What each symbol does to the elements:
* | θ ρ γ φ δ τ
s130 | s526 s978 s399 s645 s3 s159
s201 | s583 s567 s13 s386 s377 s154
s896 | s981 s473 s840 s11 s51 s755
s150 | s232 s597 s278 s624 s216 s586
s975 | s78 s419 s245 s602 s521 s437
s591 | s468 s982 s106 s563 s738 s102
s224 | s586 s662 s695 s79 s486 s124
s555 | s706 s401 s641 s17 s745 s165
s563 | s572 s468 s3 s359 s22 s978
s13 | s386 s201 s238 s390 s583 s412
s808 | s201 s203 s154 s13 s567 s983
s737 | s911 s245 s741 s894 s602 s762
s47 | s895 s645 s22 s763 s953 s468
s268 | s588 s189 s972 s638 s812 s602
s910 | s607 s488 s812 s507 s897 s189
s871 | s194 s630 s772 s473 s734 s175
s473 | s51 s194 s896 s981 s163 s406
s182 | - s390 s423 - - s465
s174 | s978 s102 s782 s130 s106 s426
s423 | - s182 - - - s377
s602 | s972 s78 s911 s8 s268 s737
s891 | s591 s385 s102 s106 s982 s653
s706 | s685 s745 s17 s385 s426 s641
s284 | s873 s165 s487 s869 s641 s499
s697 | s406 s175 s213 s755 s772 s780
s191 | s152 s741 s521 s189 s894 s419
s953 | s956 s267 s895 s170 s881 s47
s22 | s763 s47 s572 s659 s895 s563
s8 | s983 s972 s488 s897 s638 s894
s981 | s963 s51 s11 s64 s669 s840
s780 | s213 s310 s497 s554 s697 -
s599 | s916 s840 s461 s90 s11 s734
s79 | s620 s586 s290 s269 s278 s221
s745 | s426 s564 s706 s685 s747 s555
s262 | s891 s17 s653 s102 s385 s869
s51 | s669 s163 s981 s963 s28 s896
s170 | s762 s956 s333 s297 s900 s763
s542 | s630 s497 s264 s871 s554 s633
s873 | s262 s641 s869 s653 s17 s487
s607 | s183 s897 s507 s470 s412 s812
s840 | s11 s896 s599 s916 s981 s306
s494 | s221 s124 s347 s836 s695 s28
s488 | s897 s8 s910 s607 s983 s152
s583 | - s377 s386 - - s13
s25 | s847 s347 s662 s486 s836 s963
s106 | s563 s591 s978 s3 s468 s174
s638 | s808 s588 s983 s154 s203 s8
s78 | s268 s521 s602 s972 s189 s245
s468 | s22 s738 s563 s572 s47 s106
s897 | s412 s983 s607 s183 s154 s910
s124 | s695 s64 s494 s221 s224 s90
s916 | s124 s11 s90 s494 s64 s461
s465 | s423 s964 s377 - s182 s567
s755 | s840 s406 s306 s599 s896 s554
s894 | s488 s911 s152 s910 s8 s191
s306 | s599 s755 s734 s461 s840 s630
s567 | s377 s470 s201 s583 s465 s808
s310 | s697 s91 s780 s213 s175 -
s90 | s494 s916 s28 s347 s124 s163
s163 | s28 s461 s51 s669 s90 s473
s521 | s189 s191 s78 s268 s152 s975
s259 | s564 s487 s401 s745 s869 s544
s500 | s325 s290 s597 s216 s269 s847
s386 | - s583 s390 - - s238
s734 | s461 s306 s194 s163 s599 s871
s566 | s418 s659 s881 s437 s614 s267
s620 | s383 s278 s269 s408 s624 s290
s406 | s896 s772 s755 s840 s473 s213
s507 | s470 s607 s203 s567 s183 s588
s497 | s554 s780 s542 s630 s213 s571
s486 | s150 s847 s586 s278 s597 s224
s812 | s507 s910 s588 s203 s607 s268
s911 | s8 s602 s894 s488 s972 s741
s544 | s401 s110 s34 s555 s259 s408
s586 | s278 s486 s79 s620 s150 s695
s869 | s653 s873 s564 s747 s262 s259
s238 | s390 s13 s964 s182 s386 s183
s762 | s741 s900 s297 s191 s737 s333
s399 | s645 s130 s738 s47 s526 s982
s564 | s747 s869 s745 s426 s653 s401
s624 | s110 s232 s383 s544 s499 s620
s359 | s566 s572 s267 s881 s659 s526
s772 | s473 s871 s406 s896 s194 s697
s3 | s359 s563 s526 s267 s572 s130
s34 | s555 s544 s165 s641 s401 s681
s972 | s638 s268 s8 s983 s588 s911
s245 | s602 s975 s737 s911 s78 s900
s836 | s500 s221 s847 s597 s290 s25
s154 | s13 s808 s412 s238 s201 s897
s659 | s614 s763 s566 s418 s333 s359
s189 | s812 s152 s268 s588 s910 s78
s165 | s641 s34 s284 s873 s555 s151
s221 | s290 s695 s836 s500 s79 s347
s571 | s542 - s633 s264 s497 -
s333 | s297 s170 s614 s419 s762 s659
s290 | s269 s79 s500 s325 s620 s836
s151 | s284 s681 s499 s487 s165 s232
s232 | s499 s216 s624 s110 s151 s278
s614 | s419 s333 s418 s975 s297 s566
s401 | s745 s259 s555 s706 s564 s34
s110 | s259 s499 s544 s401 s487 s383
s418 | s975 s614 s437 s245 s419 s881
s297 | s191 s762 s419 s521 s741 s614
s572 | s659 s22 s359 s566 s763 s3
s653 | s102 s262 s747 s174 s891 s564
s900 | s737 s437 s762 s741 s245 s170
s412 | s238 s154 s183 s964 s13 s607
s28 | s347 s90 s669 s25 s494 s51
s17 | s385 s706 s262 s891 s685 s873
s669 | s25 s28 s963 s662 s347 s981
s426 | s782 s747 s685 s159 s174 s706
s681 | s165 s408 s151 s284 s34 s216
s782 | s130 s174 s159 s399 s978 s685
s526 | s267 s3 s645 s953 s359 s399
s588 | s203 s812 s638 s808 s507 s972
s408 | s34 s383 s681 s165 s544 s325
s747 | s174 s653 s426 s782 s102 s745
s738 | s47 s399 s468 s22 s645 s591
s325 | s681 s269 s216 s151 s408 s597
s175 | s772 s264 s697 s406 s871 s310
s102 | s106 s891 s174 s978 s591 s747
s881 | s437 s566 s956 s900 s418 s953
s461 | s90 s599 s163 s28 s916 s194
s194 | s163 s734 s473 s51 s461 s772
s64 | s224 s963 s124 s695 s662 s916
s11 | s64 s981 s916 s124 s963 s599
s685 | s159 s426 s385 s982 s782 s17
s554 | s306 s213 s630 s734 s755 s542
s152 | s910 s894 s189 s812 s488 s521
s963 | s662 s669 s64 s224 s25 s11
s183 | s964 s412 s470 s465 s238 s507
s347 | s836 s494 s25 s847 s221 s669
s213 | s755 s697 s554 s306 s406 s497
s203 | s567 s507 s808 s201 s470 s638
s159 | s399 s782 s982 s738 s130 s385
s419 | s521 s297 s975 s78 s191 s418
s964 | s182 s238 s465 s423 s390 s470
s499 | s487 s151 s110 s259 s284 s624
s895 | s170 s953 s763 s333 s956 s22
s983 | s154 s638 s897 s412 s808 s488
s633 | s264 s571 s91 s175 s542 -
s278 | s624 s150 s620 s383 s232 s79
s383 | s544 s624 s408 s34 s110 s269
s390 | - s386 s182 - - s964
s763 | s333 s895 s659 s614 s170 s572
s982 | s738 s159 s591 s468 s399 s891
s662 | s486 s25 s224 s586 s847 s64
s264 | s871 s542 s175 s772 s630 s91
s630 | s734 s554 s871 s194 s306 s264
s695 | s79 s224 s221 s290 s586 s494
s956 | s900 s881 s170 s762 s437 s895
s641 | s17 s555 s873 s262 s706 s284
s645 | s953 s526 s47 s895 s267 s738
s377 | - s465 s583 - s423 s201
s597 | s216 s500 s150 s232 s325 s486
s385 | s982 s685 s891 s591 s159 s262
s847 | s597 s836 s486 s150 s500 s662
s269 | s408 s620 s325 s681 s383 s500
s91 | s175 s633 s310 s697 s264 -
s487 | s869 s284 s259 s564 s873 s110
s437 | s245 s418 s900 s737 s975 s956
s267 | s881 s359 s953 s956 s566 s645
s470 | s465 s183 s567 s377 s964 s203
s216 | s151 s325 s232 s499 s681 s150
s741 | s894 s737 s191 s152 s911 s297
s978 | s3 s106 s130 s526 s563 s782

The rows follow the links: the fewer symbols apart two elements are, the more alike their rows tend to be.

Known rows, each with its element:
222 209 30 249 -394 -317 -149 -901 -300 304 378 -652 -719 -329 317 93 -408 54 261 671 -171 -799 148 -299 518 410 -72 -315 100 -229 519 118 538 -288 440 433 -399 -15 215 645 -238 864 -251 376 233 -396 10 -26 90
element: s891
52 -306 421 891 164 394 124 -638 -261 92 69 -345 71 -356 -144 -51 180 221 201 71 -803 -46 294 -82 169 -412 436 -34 183 307 -255 663 10 -43 -535 29 616 388 630 -659 66 -771 61 -574 -193 529 453 682 -401
element: s494
-422 503 -382 -569 -125 -566 46 371 147 28 214 349 -719 346 253 250 89 -164 222 -201 353 -462 -378 -39 123 -89 -92 544 541 -564 124 -629 -213 363 509 -429 -334 -760 130 297 -176 496 -502 559 830 -17 -234 -188 618
element: s641
-77 -342 330 618 318 494 199 -100 -77 -90 -134 26 411 -133 -276 -75 335 161 40 -247 -581 330 160 50 -120 -534 399 102 137 355 -461 492 -244 108 -645 -185 677 321 396 -853 178 -1044 149 -643 -267 624 354 595 -372
element: s836
236 160 -240 -569 -283 -311 -249 84 65 67 -10 -99 -97 34 207 4 -441 -175 -172 360 610 -108 -46 -28 -2 702 -450 -377 -412 -162 491 -360 355 -249 494 374 -678 -63 -633 879 -114 995 80 517 -79 -761 -344 -682 190
element: s507
93 303 -62 100 -399 -397 -139 -745 -258 298 406 -533 -840 -237 349 133 -362 -1 281 585 -65 -843 69 -298 521 392 -99 -181 218 -328 518 -17 452 -191 519 318 -454 -187 232 668 -242 919 -329 452 406 -387 -27 -87 227
element: s685
-138 164 177 696 -116 -142 93 -915 -344 273 458 -486 -829 -331 178 173 17 169 511 305 -720 -798 141 -290 575 -291 353 182 642 -182 74 327 175 76 44 -40 220 -123 892 -141 -194 -32 -443 -28 510 330 331 605 69
element: s896
475 -188 317 620 -233 178 -185 -989 -345 220 143 -791 -71 -559 74 -120 -398 135 55 733 -404 -294 421 -210 332 461 -31 -708 -328 240 364 545 601 -531 -26 699 -62 528 56 327 -59 344 179 -117 -419 -322 197 105 -384
element: s978
12 216 -390 -891 -123 -343 -167 704 278 -119 -152 382 107 352 118 7 -190 -226 -279 -84 853 180 -257 118 -242 449 -464 -31 -313 -212 234 -625 -25 2 448 9 -593 -307 -737 664 -23 717 71 507 54 -569 -465 -744 316
element: s8
-249 263 57 504 -148 -255 108 -741 -253 249 504 -330 -955 -215 223 218 89 124 537 189 -598 -846 23 -269 555 -335 342 306 744 -335 72 161 83 197 151 -166 123 -327 865 -106 -197 66 -557 96 693 344 265 513 209
element: s306
20 232 -378 -880 -171 -355 -183 638 280 -118 -133 323 72 307 134 0 -199 -232 -266 -42 823 133 -245 96 -236 467 -465 -68 -322 -242 279 -610 26 -48 472 45 -613 -264 -709 687 -48 784 47 535 48 -597 -441 -751 326
element: s488
431 -99 240 542 -266 76 -177 -1050 -391 287 210 -828 -261 -523 128 -56 -430 110 104 732 -383 -460 384 -253 409 457 -49 -632 -255 160 433 475 620 -489 82 677 -177 415 92 412 -88 488 67 9 -272 -371 179 83 -306
element: s591
-55 -332 311 559 337 478 218 10 -42 -92 -160 73 428 -99 -281 -87 343 155 -8 -293 -545 392 144 99 -139 -553 383 124 84 371 -481 449 -295 128 -631 -240 700 301 376 -867 180 -1070 160 -635 -266 651 312 563 -375
element: s847
506 -453 376 550 -6 458 -129 -576 -214 61 -163 -532 554 -418 -152 -212 -236 146 -177 443 -360 275 415 -28 -4 306 -6 -693 -565 527 74 637 366 -487 -373 583 155 758 -188 -39 102 -170 456 -438 -808 -152 207 113 -586
element: s526
-502 354 -114 109 3 -324 203 -66 -25 85 319 176 -790 138 160 252 285 15 459 -255 -240 -586 -218 -110 289 -561 303 693 862 -440 -158 -191 -296 470 169 -555 153 -620 731 -284 -153 -133 -599 174 871 463 100 405 428
element: s542
77 234 -368 -808 -196 -365 -199 505 218 -53 -88 202 0 255 170 21 -264 -214 -229 56 776 40 -198 58 -168 551 -469 -139 -327 -221 335 -569 106 -89 534 128 -653 -254 -687 771 -57 868 53 571 43 -653 -421 -746 322
element: s812
-418 -24 -99 -244 350 121 228 830 287 -244 -212 709 346 404 -214 39 491 -45 -71 -749 88 500 -272 239 -359 -606 191 608 273 -3 -543 -233 -649 454 -300 -664 404 -277 87 -689 153 -824 -24 -227 193 549 -1 189 110
element: s232
5 -339 382 767 251 476 176 -346 -155 -6 -64 -135 300 -245 -205 -65 256 217 86 -106 -696 199 235 4 22 -481 403 40 142 382 -358 561 -136 34 -608 -73 684 385 479 -777 129 -941 125 -643 -269 596 403 646 -411
element: s224
88 243 -336 -795 -201 -366 -219 419 185 -45 -74 162 -33 216 163 19 -304 -210 -232 131 766 27 -176 50 -140 591 -479 -173 -341 -233 382 -525 164 -129 527 188 -667 -236 -693 778 -75 908 61 561 34 -677 -412 -722 287
element: s588
-56 182 -379 -938 -40 -263 -126 879 350 -177 -218 492 246 417 51 4 -89 -224 -324 -248 870 354 -311 179 -353 345 -432 48 -331 -168 136 -628 -124 47 376 -70 -505 -299 -777 495 6 542 105 422 17 -484 -446 -707 333
element: s189
-66 168 -385 -932 -37 -248 -99 931 356 -184 -235 542 300 443 33 10 -71 -238 -361 -274 859 389 -300 196 -383 317 -396 61 -335 -164 95 -627 -157 66 341 -119 -460 -278 -765 448 41 475 113 419 -7 -436 -453 -724 296
element: s152
412 56 -101 -290 -304 -181 -265 -195 -43 94 4 -351 20 -139 149 -66 -511 -96 -195 518 397 -114 106 -61 64 767 -422 -603 -541 5 508 -91 501 -409 399 589 -611 178 -596 838 -73 927 189 377 -304 -781 -244 -564 -22
element: s470
-461 478 -417 -603 -44 -494 100 523 220 -48 154 486 -579 417 179 225 193 -134 179 -377 408 -307 -410 35 24 -226 -59 633 537 -528 -3 -661 -314 428 450 -560 -254 -743 110 184 -138 315 -478 514 805 55 -245 -182 609
element: s401
63 -243 410 948 77 321 130 -810 -311 151 177 -468 -96 -399 -92 -20 105 244 264 180 -837 -239 324 -149 298 -350 425 -54 269 231 -169 665 93 -47 -441 60 558 343 711 -557 37 -622 -48 -483 -106 493 458 716 -348
element: s963
1 -345 355 721 282 481 175 -250 -108 -50 -80 -88 348 -194 -257 -76 270 194 68 -169 -655 235 219 24 -33 -520 405 76 121 369 -417 557 -162 50 -634 -95 683 353 456 -813 148 -979 139 -642 -280 616 400 643 -406
element: s695
-508 310 -130 32 96 -255 232 117 33 40 247 320 -650 206 99 223 390 7 377 -402 -210 -414 -273 -57 179 -642 328 739 841 -392 -258 -232 -398 501 84 -643 217 -604 687 -399 -100 -317 -521 87 815 566 84 395 399
element: s91
31 221 -378 -858 -180 -366 -180 576 232 -91 -109 269 31 290 137 -5 -239 -234 -241 8 818 83 -230 64 -199 505 -456 -97 -313 -233 304 -588 65 -78 498 71 -628 -279 -687 717 -53 820 59 542 41 -618 -448 -747 308
element: s910
-70 95 220 800 -112 -71 83 -948 -354 272 430 -523 -759 -360 158 135 27 186 482 322 -769 -758 206 -280 558 -298 372 97 570 -121 62 414 188 21 -18 35 246 -16 875 -199 -145 -87 -394 -100 419 342 336 635 -30
element: s599
-477 137 -220 -454 253 -55 232 921 330 -236 -139 767 112 491 -100 74 452 -73 -32 -746 269 323 -377 238 -331 -552 120 693 392 -183 -436 -422 -664 533 -100 -709 238 -469 67 -483 73 -545 -151 -14 386 465 -101 29 295
element: s681
527 -235 93 -25 -180 163 -268 -274 -84 30 -162 -428 453 -237 -23 -191 -457 -8 -307 515 212 221 255 -20 -76 715 -351 -766 -770 305 356 202 484 -543 42 715 -339 545 -647 554 31 517 459 8 -693 -666 -121 -406 -320
element: s390
487 -236 324 619 -201 229 -189 -936 -336 182 102 -784 51 -553 43 -137 -389 151 30 703 -415 -209 442 -205 282 430 -9 -692 -368 308 334 592 579 -526 -84 684 -37 587 25 260 -19 266 204 -169 -489 -318 193 106 -422
element: s130
495 -472 365 492 73 523 -90 -401 -158 -7 -216 -412 686 -369 -214 -241 -211 119 -238 327 -286 435 388 24 -103 272 -11 -635 -616 553 -5 582 303 -431 -422 538 198 766 -239 -137 157 -312 513 -479 -866 -133 188 82 -597
element: s47
507 -143 67 -54 -214 67 -282 -319 -118 51 -109 -429 302 -259 23 -161 -494 -24 -269 568 220 110 237 -50 -21 755 -341 -751 -706 226 432 146 534 -552 159 699 -391 459 -601 659 9 668 364 117 -593 -705 -113 -449 -277
element: s377
342 82 -131 -381 -303 -226 -288 -147 -9 74 -9 -293 -41 -74 182 -45 -477 -109 -195 481 475 -112 62 -60 40 781 -447 -536 -505 -69 519 -177 465 -394 441 523 -646 116 -601 853 -77 979 156 433 -243 -786 -286 -604 47
element: s412

Each walk starts at a row. The symbols on each line, taken left to right, move it on to the next element.
Each answer is a row, close to the row of the element it stands for.
20 -75 341 915 -35 147 79 -976 -365 233 312 -577 -478 -434 33 64 43 228 381 313 -865 -544 288 -245 470 -298 418 -9 428 69 -8 585 195 -76 -218 118 390 197 817 -365 -47 -342 -210 -304 138 418 442 711 -224
θ ρ ρ γ φ φ	-129 -310 204 381 373 456 204 213 41 -155 -214 267 516 29 -291 -88 406 112 -33 -436 -401 505 40 132 -242 -594 355 252 97 336 -552 299 -394 213 -612 -328 672 200 296 -874 189 -1079 148 -609 -222 641 244 484 -283
δ θ θ φ γ	-443 493 -391 -578 -77 -542 71 465 198 -19 170 442 -647 376 223 221 130 -163 198 -287 399 -368 -391 -8 78 -188 -67 615 520 -567 56 -654 -265 415 510 -493 -279 -778 134 217 -154 407 -490 520 810 3 -224 -179 612
-24 18 275 859 -82 53 78 -984 -368 255 386 -542 -640 -416 93 108 25 212 447 341 -814 -689 236 -275 531 -304 393 61 520 -35 39 494 178 -7 -92 49 309 77 850 -242 -144 -176 -313 -182 306 373 385 668 -101
δ τ θ ρ δ φ	-26 -350 359 662 291 487 186 -177 -101 -58 -92 -24 399 -177 -280 -108 304 197 40 -215 -619 295 189 59 -71 -517 393 89 111 362 -451 497 -227 70 -636 -153 685 347 442 -852 156 -1008 156 -646 -286 640 371 603 -402
τ φ δ τ φ δ θ	-505 188 -249 -489 243 -132 211 927 323 -230 -115 773 62 506 -87 94 456 -100 -1 -752 278 285 -403 210 -312 -531 98 719 382 -222 -427 -492 -626 540 -46 -724 193 -520 63 -417 63 -472 -200 20 424 425 -136 12 353
529 -214 96 -40 -178 126 -261 -281 -91 41 -151 -417 413 -255 -9 -165 -474 -17 -285 520 215 187 250 -20 -46 729 -345 -768 -763 283 391 184 505 -558 64 701 -345 512 -606 589 32 577 415 54 -657 -659 -139 -432 -299
τ ρ ρ ρ γ γ δ	524 -179 64 -47 -199 107 -264 -275 -89 49 -111 -439 342 -224 39 -156 -481 -40 -294 515 229 145 263 -34 -29 750 -372 -765 -738 250 405 178 526 -546 106 696 -385 495 -607 606 19 613 413 74 -626 -685 -121 -434 -285
τ τ δ γ τ δ ρ δ τ	442 -57 -17 -169 -274 -56 -311 -276 -83 78 -19 -427 135 -238 105 -121 -515 -75 -221 580 319 -33 174 -66 51 781 -389 -678 -634 111 507 39 524 -488 286 643 -516 318 -601 771 -44 831 270 268 -443 -751 -182 -503 -119
-519 309 -356 -606 128 -311 167 840 312 -155 -7 705 -233 491 53 167 349 -127 66 -643 387 47 -452 141 -207 -421 36 720 489 -397 -282 -596 -520 533 181 -688 -16 -673 49 -179 -31 -146 -324 268 610 282 -196 -92 497
τ φ δ δ ρ ρ ρ δ ρ	-164 461 -277 -247 -335 -568 -87 -272 -48 194 380 -145 -935 49 338 205 -179 -79 314 251 175 -791 -145 -208 392 193 -119 173 428 -538 405 -383 168 83 631 -44 -482 -539 207 618 -259 857 -473 612 698 -278 -144 -182 478
τ δ φ φ δ	503 -362 368 624 -93 356 -158 -808 -275 131 -18 -683 313 -492 -71 -157 -332 155 -103 587 -413 35 434 -106 133 389 -14 -723 -479 426 209 647 512 -522 -248 655 83 717 -67 92 42 34 388 -316 -684 -241 204 114 -518
441 -13 -39 -209 -288 -103 -302 -262 -66 81 -11 -392 83 -177 134 -95 -509 -85 -213 543 349 -84 151 -71 54 778 -396 -645 -605 59 496 -6 536 -469 348 641 -548 276 -585 812 -73 885 224 310 -377 -767 -197 -557 -104
γ τ φ ρ γ	487 -109 26 -115 -252 15 -289 -320 -98 70 -83 -436 217 -219 70 -118 -483 -42 -231 564 269 40 227 -58 12 768 -355 -713 -675 176 439 78 548 -517 209 681 -471 400 -600 715 -46 760 311 200 -523 -740 -167 -482 -207
γ τ γ ρ θ γ ρ ρ	496 -141 44 -79 -229 39 -300 -322 -100 79 -76 -442 258 -235 68 -162 -492 -49 -265 559 279 63 217 -56 11 765 -360 -719 -713 172 446 114 517 -546 192 691 -453 424 -607 703 -22 709 355 146 -558 -713 -148 -477 -225
14 -323 392 802 215 455 168 -419 -194 32 -20 -200 247 -276 -229 -75 233 218 129 -59 -728 137 246 -18 51 -469 404 1 148 343 -358 589 -98 21 -607 -25 657 395 542 -754 112 -925 114 -634 -273 595 396 658 -423
τ τ φ φ γ τ τ γ τ	28 -147 374 939 15 238 90 -932 -353 207 265 -535 -311 -426 -17 20 55 242 348 295 -857 -415 291 -211 414 -343 429 -59 357 137 -94 631 170 -59 -320 100 473 258 777 -422 -42 -446 -147 -386 25 432 462 700 -284
γ φ γ φ φ ρ τ ρ	-116 -320 249 438 356 444 216 156 33 -151 -193 206 506 7 -288 -86 389 141 -27 -399 -431 451 63 138 -212 -577 384 223 106 347 -514 360 -354 187 -638 -304 678 259 319 -882 188 -1079 165 -601 -252 637 293 528 -315
-499 195 -282 -531 234 -163 222 926 314 -218 -101 758 -21 518 -31 99 427 -117 19 -707 321 232 -422 186 -283 -519 72 717 401 -261 -366 -517 -620 561 28 -738 150 -577 45 -382 49 -394 -224 100 461 391 -133 -19 384
δ θ γ δ τ δ δ	155 255 -12 184 -389 -369 -156 -813 -278 294 395 -603 -804 -300 322 120 -394 20 285 656 -124 -795 116 -296 513 399 -98 -240 147 -262 514 20 519 -242 474 373 -428 -92 229 672 -243 884 -280 404 305 -395 9 -62 163
θ θ φ ρ τ δ ρ	484 -484 380 533 46 493 -125 -494 -191 18 -185 -479 609 -405 -182 -223 -215 121 -238 376 -327 352 394 -13 -61 292 -8 -660 -592 527 50 616 333 -468 -402 571 182 772 -221 -83 130 -239 508 -453 -834 -149 193 85 -617
-307 512 -354 -428 -238 -593 -8 63 40 100 312 122 -851 222 321 232 -44 -129 271 11 301 -622 -299 -121 275 21 -106 376 512 -576 268 -527 -21 250 621 -255 -432 -674 163 475 -251 715 -518 611 792 -163 -207 -199 567
τ ρ δ θ τ θ	4 391 -131 -27 -378 -484 -114 -552 -190 268 408 -385 -910 -135 358 150 -311 -32 319 482 18 -852 -23 -244 484 285 -105 -18 292 -432 485 -175 370 -87 574 185 -472 -340 234 672 -265 936 -413 515 536 -359 -68 -106 353
δ θ τ τ δ ρ γ ρ	249 162 54 313 -387 -239 -170 -941 -329 304 353 -691 -687 -395 271 60 -421 60 241 719 -199 -757 202 -293 515 445 -78 -399 52 -146 531 167 589 -335 379 499 -343 54 192 626 -200 831 -203 303 155 -421 51 -17 33
-361 500 -391 -520 -182 -583 54 261 146 57 249 271 -758 315 282 220 44 -133 229 -137 371 -546 -355 -79 179 -73 -60 513 537 -589 161 -603 -156 311 575 -373 -392 -728 158 353 -201 584 -490 604 805 -74 -227 -207 602
γ δ δ θ τ γ δ φ	510 -380 367 599 -41 415 -162 -720 -269 102 -62 -621 395 -481 -103 -161 -299 149 -141 518 -415 110 427 -92 82 360 13 -729 -541 455 148 640 458 -506 -298 639 105 737 -105 50 81 -34 395 -376 -727 -216 223 125 -572
δ φ φ γ δ θ γ φ θ	145 190 -317 -702 -244 -366 -233 291 122 -12 -43 35 -75 145 184 -1 -349 -181 -203 218 708 -59 -131 11 -81 616 -475 -234 -372 -219 423 -480 239 -187 519 260 -699 -180 -671 812 -97 959 46 565 3 -734 -403 -717 276
